Below are the code and all the weights of a small trained network. Each question names an input and a class and asks about switching units off, where a switched-off unit gives its printed mean instead of its output.

import numpy as np


def w(rows, s, z=0):
    codes = np.array(rows[::2]) - 128.0
    scale = np.full(codes.shape[1], s)
    scale[-1] = z or s
    return codes * scale


def norm(h):
    return h / np.sqrt((h * h).mean(-1, keepdims=True) + 1e-5)


def f(y):
    return y / 2 * (1 + np.tanh(0.7978845608 * (y + 0.044715 * y**3)))


def log_softmax(a):
    a = a - a.max(-1, keepdims=True)
    return a - np.log(np.exp(a).sum(-1, keepdims=True))


def net(x, mask):
    res = np.array(x, float).reshape(1, 5) / 4 @ E
    u = 0
    for l in range(4):
        y = f(norm(res) @ A[l][:, :-1].T + A[l][:, -1])
        res = res + np.where(mask[u : u + 5], y, B[l][:, -1]) @ B[l][:, :-1]
        u += 5
    return log_softmax(norm(res)[-1] @ U[:, :-1].T + U[:, -1])


A, B = {}, {}
E = w([
[180,54,61,195,2,150,140,168,40],'x0',
[134,126,122,112,103,132,126,127,138],'x1',
[166,186,134,35,182,218,1,174,87],'x2',
[62,153,112,114,131,128,146,172,141],'x3',
[233,122,62,67,238,25,194,162,110],'x4',
],0.0069)
A[0] = w([
[99,25,165,146,99,190,92,109,91,140],'0.n1',
[78,157,168,130,170,167,64,125,94,254],'0.n2',
[86,97,178,144,81,126,80,194,112,67],'0.n3',
[125,43,2,77,195,157,30,137,102,122],'0.n4',
[117,64,72,76,165,78,175,125,97,92],'0.n5',
],0.0077,0.002)
B[0] = w([
[125,194,132,223,156,141,109,158,150,230],'0.n1',
[174,75,99,85,35,143,105,59,125,253],'0.n2',
[225,249,157,211,97,105,117,182,178,179],'0.n3',
[129,254,161,137,107,120,153,205,143,240],'0.n4',
[211,107,53,111,151,78,145,122,135,205],'0.n5',
],0.0078,0.0048)
A[1] = w([
[131,191,181,95,70,68,155,68,177,135],'1.n1',
[116,121,237,90,134,254,97,97,157,67],'1.n2',
[191,113,129,11,163,149,148,221,14,3],'1.n3',
[46,216,197,127,157,100,87,48,67,171],'1.n4',
[179,101,126,127,203,30,238,139,208,128],'1.n5',
],0.0067,0.0033)
B[1] = w([
[76,60,111,169,243,182,98,107,139,179],'1.n1',
[107,105,19,55,119,213,138,108,146,187],'1.n2',
[53,163,87,165,128,99,243,2,77,188],'1.n3',
[187,54,105,130,87,158,131,94,133,172],'1.n4',
[181,97,99,173,107,223,75,174,163,253],'1.n5',
],0.0087,0.0063)
A[2] = w([
[185,214,116,29,234,74,181,138,97,128],'2.n1',
[150,202,101,54,142,49,149,128,30,106],'2.n2',
[189,166,138,186,161,201,150,3,202,143],'2.n3',
[131,129,176,90,205,42,39,166,122,3],'2.n4',
[126,70,210,119,210,43,152,208,204,100],'2.n5',
],0.0065,0.0048)
B[2] = w([
[61,113,254,117,165,69,77,91,147,210],'2.n1',
[140,155,216,152,84,94,179,80,94,179],'2.n2',
[79,122,155,74,170,70,109,171,140,255],'2.n3',
[112,119,128,110,185,71,173,124,71,111],'2.n4',
[209,193,43,223,150,112,82,168,216,131],'2.n5',
],0.0091,0.0059)
A[3] = w([
[119,108,176,218,99,25,170,165,29,253],'3.n1',
[109,96,120,145,193,154,182,78,198,2],'3.n2',
[39,137,154,122,182,97,157,47,188,188],'3.n3',
[173,55,78,89,79,95,214,117,61,136],'3.n4',
[2,33,166,234,91,178,162,130,165,108],'3.n5',
],0.0076,0.0013)
B[3] = w([
[107,187,75,84,57,169,247,92,144,255],'3.n1',
[137,173,172,207,140,31,79,248,170,176],'3.n2',
[56,1,181,180,175,15,40,153,89,228],'3.n3',
[90,47,82,152,60,179,100,77,55,172],'3.n4',
[94,139,229,48,168,65,221,39,64,244],'3.n5',
],0.0083,0.0056)
U = w([
[22,26,235,105,224,31,70,77,134,251],'0',
[96,192,178,141,43,62,235,48,95,158],'1',
[203,49,56,191,207,59,65,224,220,39],'2',
[171,13,19,188,89,149,160,130,61,143],'3',
[77,100,102,5,128,201,46,63,221,102],'4',
[173,200,186,176,54,205,62,206,88,34],'5',
],0.011,0.0024)

Each question gives the input, the list of numbers given to net, and the class t.
The units are the neurons (one row each of A and B). Each row of codes is followed by its name. A weight is (code - 128) times the scale printed after its matrix; where a second scale follows, it is the last column's (A, B and U).
mask holds one flag per neuron, layer by layer. A switched-off neuron (its flag False) gives its mean, the last column of its row in B, instead of its output. The means were averaged over made-up inputs and are rounded, as every weight is.
A unit's drop is (log p(t) with every unit on - log p(t) with that unit switched off) / (log p(t) with every unit on - log p(t) with every unit switched off).
The circuit of an input: a set's keep is (log p(t) with only the set's units on - log p(t) with every unit switched off) / (log p(t) with every unit on - log p(t) with every unit switched off). Starting from the 12 units with the biggest drops (on a tie, the unit counted first), units are removed one at a time, each time the one whose removal leaves the highest keep (on an exact tie, the one counted first), for as long as the keep stays at least 0.8.
units of the circuit, in order: the units of the circuit, biggest drop first
most important unit: the unit with the biggest drop
top k neurons: the k neurons with the biggest drops, biggest first
k most important neurons of layer l: the k neurons of layer l with the biggest drops, biggest first
drop when u is switched off: that unit's drop, to one decimal
input [-2,-4,-2,-1,7], class 2: units of the circuit, in order	[1.n5]
input [-7,-6,2,-2,0], class 4: units of the circuit, in order	[1.n2 0.n2]
input [3,5,2,-5,0], class 5: top 2 neurons	[1.n3 0.n1]
input [2,8,7,-4,2], class 1: top 2 neurons	[2.n2 1.n3]
input [-4,-5,0,-5,6], class 2: top 2 neurons	[1.n5 3.n5]
input [2,-3,-5,2,5], class 3: 3 most important neurons of layer 0	[0.n1 0.n3 0.n4]
input [1,-6,7,-6,1], class 1: 2 most important neurons of layer 1	[1.n3 1.n5]
input [1,-1,5,-4,3], class 1: top 2 neurons	[2.n2 3.n1]
input [-1,6,-5,8,-1], class 0: 2 most important neurons of layer 3	[3.n5 3.n1]
input [1,-7,-2,-5,2], class 3: 3 most important neurons of layer 0	[0.n1 0.n3 0.n4]
input [5,-2,3,1,0], class 5: top 3 neurons	[1.n3 3.n5 0.n1]
input [-5,-8,1,8,0], class 4: 2 most important neurons of layer 2	[2.n1 2.n2]
input [7,-3,8,7,2], class 1: drop when 1.n5 is switched off	0.2
input [-2,5,-1,-1,8], class 2: drop when 1.n5 is switched off	3.2
input [-1,-4,-4,-7,5], class 2: most important unit	0.n2
input [1,-4,-8,5,3], class 3: drop when 1.n1 is switched off	0.1
input [2,-6,8,3,8], class 1: 2 most important neurons of layer 2	[2.n2 2.n3]
